Below is a small trained network, with its code and all its weights. Each question gives an input and a class and asks what happens when units are switched off, that is, made to give their printed mean instead of their output.

import numpy as np


def w(rows, s, z=0):
    codes = np.array(rows[::2]) - 128.0
    scale = np.full(codes.shape[1], s)
    scale[-1] = z or s
    return codes * scale


def f(y):
    return y / 2 * (1 + np.tanh(0.7978845608 * (y + 0.044715 * y**3)))


def log_softmax(a):
    a = a - a.max(-1, keepdims=True)
    return a - np.log(np.exp(a).sum(-1, keepdims=True))


def net(x, mask):
    res = np.array(x, float).reshape(1, 5) / 4 @ E
    y = f(res @ A[0][:, :-1].T + A[0][:, -1])
    res = res + np.where(mask, y, B[0][:, -1]) @ B[0][:, :-1]
    return log_softmax(res[-1] @ U[:, :-1].T + U[:, -1])


A, B = {}, {}
E = w([
[123,14,168,228,207,141,131,89,122,47,87],'x0',
[91,165,135,143,46,113,8,78,26,139,59],'x1',
[126,81,92,171,89,166,131,161,179,183,222],'x2',
[119,151,109,209,173,6,163,141,112,133,247],'x3',
[104,4,149,91,162,125,77,130,100,69,161],'x4',
],0.0039)
A[0] = w([
[127,156,130,92,135,172,157,119,149,130,47,147],'n1',
[125,143,123,137,117,122,118,134,124,127,118,147],'n2',
[130,78,127,157,144,139,136,135,139,117,147,211],'n3',
[123,163,127,144,107,125,113,126,115,141,119,187],'n4',
[128,75,127,176,156,131,139,131,140,122,149,223],'n5',
[126,136,132,126,126,129,127,129,132,130,135,170],'n6',
[133,146,130,112,131,151,140,127,135,125,83,158],'n7',
[129,141,131,120,131,139,129,128,135,123,106,160],'n8',
[131,1,132,228,178,139,154,132,152,119,175,195],'n9',
[129,121,131,131,130,127,129,127,130,128,134,147],'n10',
[124,171,128,149,100,120,114,127,111,138,114,188],'n11',
[123,166,120,145,107,120,112,126,113,136,106,188],'n12',
[133,114,130,135,131,127,126,130,126,126,132,156],'n13',
[132,200,123,165,87,119,101,123,102,143,110,170],'n14',
[136,130,122,88,102,144,125,142,147,151,169,206],'n15',
[132,149,123,93,112,128,141,135,145,143,171,240],'n16',
[129,100,128,108,135,129,108,127,112,119,77,205],'n17',
[126,207,125,173,78,119,99,128,101,144,99,172],'n18',
[134,136,126,100,107,142,125,130,144,145,161,202],'n19',
[127,210,123,140,121,97,129,138,114,128,143,255],'n20',
[125,173,125,129,189,45,176,126,122,120,201,129],'n21',
[130,107,129,101,136,135,124,126,117,117,59,228],'n22',
[123,128,117,86,103,146,129,142,146,152,164,200],'n23',
[130,122,127,126,127,129,131,128,130,130,125,125],'n24',
[128,147,126,100,139,164,147,123,141,126,55,145],'n25',
[127,131,128,110,116,137,127,135,139,140,147,192],'n26',
[127,143,133,121,118,127,131,126,133,134,144,214],'n27',
[127,136,130,112,119,132,133,131,134,139,148,198],'n28',
[122,135,127,121,124,137,133,126,132,133,131,173],'n29',
[127,108,124,138,135,126,136,129,130,128,131,174],'n30',
[131,134,133,129,132,120,135,125,129,129,142,150],'n31',
[129,126,131,128,127,129,129,128,130,130,135,152],'n32',
[120,137,128,67,83,161,126,144,162,154,198,205],'n33',
[122,73,134,110,130,122,85,123,94,107,99,185],'n34',
[126,122,131,132,135,127,129,126,131,130,132,140],'n35',
[121,52,133,103,134,113,75,117,85,109,91,193],'n36',
[127,71,135,110,130,120,82,125,93,105,102,204],'n37',
[128,107,129,116,131,127,114,125,116,123,101,189],'n38',
[129,120,136,100,144,144,129,120,124,119,63,221],'n39',
[134,83,126,155,143,125,135,128,133,127,140,229],'n40',
[133,153,123,128,161,76,160,138,129,128,166,158],'n41',
[130,150,131,107,138,152,141,127,130,117,62,188],'n42',
],0.011,0.0011)
B[0] = w([
[190,91,133,169,71,122,108,204,162,106,118,201],'n1',
[120,128,137,126,127,139,121,116,144,146,131,136],'n2',
[95,91,123,158,137,101,162,104,132,97,129,164],'n3',
[130,129,148,130,124,122,126,97,150,167,120,159],'n4',
[98,82,118,155,158,114,179,104,150,79,142,177],'n5',
[133,136,125,126,130,131,135,129,127,134,127,135],'n6',
[154,99,132,142,95,123,105,162,149,127,141,159],'n7',
[144,119,126,142,104,119,113,140,130,127,123,140],'n8',
[41,7,100,220,176,84,248,75,180,34,159,254],'n9',
[121,127,129,125,132,128,140,128,132,119,125,130],'n10',
[128,122,149,135,124,122,119,88,154,180,132,167],'n11',
[133,122,150,144,119,138,116,92,151,165,126,163],'n12',
[112,119,131,120,133,125,138,127,135,118,125,130],'n13',
[112,130,163,158,117,119,118,58,163,209,119,199],'n14',
[143,135,74,101,111,139,182,126,107,139,105,183],'n15',
[148,158,80,92,127,146,168,141,103,144,134,185],'n16',
[116,116,144,107,122,131,64,145,104,94,108,159],'n17',
[118,120,171,160,103,114,113,43,166,216,118,212],'n18',
[149,136,92,104,116,128,165,123,111,141,113,167],'n19',
[125,195,153,151,166,131,130,100,140,208,170,196],'n20',
[141,242,174,133,234,103,128,197,132,88,219,221],'n21',
[123,112,146,122,105,139,50,165,118,94,106,172],'n22',
[143,134,64,115,105,137,172,128,101,139,108,181],'n23',
[128,123,126,130,119,112,129,130,122,126,124,128],'n24',
[169,93,140,149,87,129,98,188,164,107,126,182],'n25',
[138,135,103,118,116,123,152,130,114,135,115,151],'n26',
[138,143,124,113,132,130,142,128,125,148,132,148],'n27',
[140,146,109,120,129,138,150,132,115,133,119,149],'n28',
[139,126,122,126,112,117,134,133,120,139,132,139],'n29',
[111,112,121,130,130,113,135,127,131,117,138,135],'n30',
[132,137,132,125,143,129,137,133,127,126,140,133],'n31',
[131,127,129,122,129,122,139,127,127,124,126,131],'n32',
[158,127,35,84,94,146,207,119,101,155,103,220],'n33',
[74,127,138,83,148,134,86,114,81,85,109,168],'n34',
[116,124,123,129,130,131,130,130,131,122,142,129],'n35',
[59,123,137,70,153,128,70,110,61,75,107,184],'n36',
[67,133,135,87,155,151,90,110,85,83,106,170],'n37',
[116,124,137,117,127,134,94,132,114,106,115,142],'n38',
[140,105,148,133,102,140,60,165,126,98,107,172],'n39',
[93,96,120,132,148,122,158,113,148,91,136,157],'n40',
[131,183,150,126,182,109,128,163,117,106,182,176],'n41',
[153,95,145,150,88,150,87,166,161,123,127,174],'n42',
],0.021,0.0054)
U = w([
[132,160,183,181,104,114,107,3,183,235,117,238],'0',
[175,150,20,45,90,172,206,132,76,165,106,204],'1',
[199,75,164,162,60,165,64,227,185,107,92,26],'2',
[154,243,162,116,226,81,141,195,115,129,213,5],'3',
[59,111,174,32,150,159,34,119,12,66,81,218],'4',
[55,28,93,210,191,60,218,75,169,43,155,53],'5',
],0.0038,0.00023)

Each question gives the input, the list of numbers given to net, and the class t.
The units are the neurons (one row each of A and B). Each row of codes is followed by its name. A weight is (code - 128) times the scale printed after its matrix; where a second scale follows, it is the last column's (A, B and U).
mask holds one flag per neuron, in row order. A switched-off neuron (its flag False) gives its mean, the last column of its row in B, instead of its output. The means were averaged over made-up inputs and are rounded, as every weight is.
A unit's drop is (log p(t) with every unit on - log p(t) with that unit switched off) / (log p(t) with every unit on - log p(t) with every unit switched off).
The circuit of an input: a set's keep is (log p(t) with only the set's units on - log p(t) with every unit switched off) / (log p(t) with every unit on - log p(t) with every unit switched off). Starting from the 12 units with the biggest drops (on a tie, the unit counted first), units are removed one at a time, each time the one whose removal leaves the highest keep (on an exact tie, the one counted first), for as long as the keep stays at least 0.8.
circuit, biggest first: the units of the circuit, biggest drop first
unit that matters most: the unit with the biggest drop
k most important neurons: the k neurons with the biggest drops, biggest first
drop when u is switched off: that unit's drop, to one decimal
input [-2,-6,0,-6,-7], class 2: circuit, biggest first => [n1, n25]
input [5,-8,-2,-5,-6], class 2: circuit, biggest first => [n1, n25]
input [-5,-3,7,4,-4], class 1: circuit, biggest first => [n33]
input [1,2,-8,6,2], class 3: circuit, biggest first => [n21, n9]
input [-7,5,8,2,-3], class 0: 3 most important neurons => [n18, n14, n20]
input [-8,0,-1,3,0], class 1: circuit, biggest first => [n33, n9]
input [1,6,3,-8,0], class 4: circuit, biggest first => [n36, n34]
input [6,8,-7,-4,-5], class 2: 3 most important neurons => [n1, n25, n42]
input [3,-1,-3,1,-4], class 3: 2 most important neurons => [n9, n18]
input [2,-4,5,-5,-8], class 2: 3 most important neurons => [n1, n9, n25]
input [0,3,1,-1,0], class 0: 2 most important neurons => [n9, n21]
input [-6,1,-5,-3,-3], class 0: 3 most important neurons => [n18, n14, n20]
input [4,7,1,-5,-8], class 0: 2 most important neurons => [n18, n14]
input [0,8,-4,-5,-3], class 2: unit that matters most => n1
input [-1,-5,-6,6,4], class 3: 2 most important neurons => [n21, n41]
input [0,0,-8,4,-4], class 3: 3 most important neurons => [n21, n41, n9]
input [-6,5,-3,0,4], class 0: drop when n14 is switched off => 0.2
input [2,8,-7,-6,0], class 4: drop when n36 is switched off => 0.9
input [-1,-1,0,4,2], class 3: drop when n21 is switched off => 0.5
input [7,5,-5,-5,-2], class 4: circuit, biggest first => [n36]
input [5,0,-5,8,-7], class 3: drop when n21 is switched off => 0.4
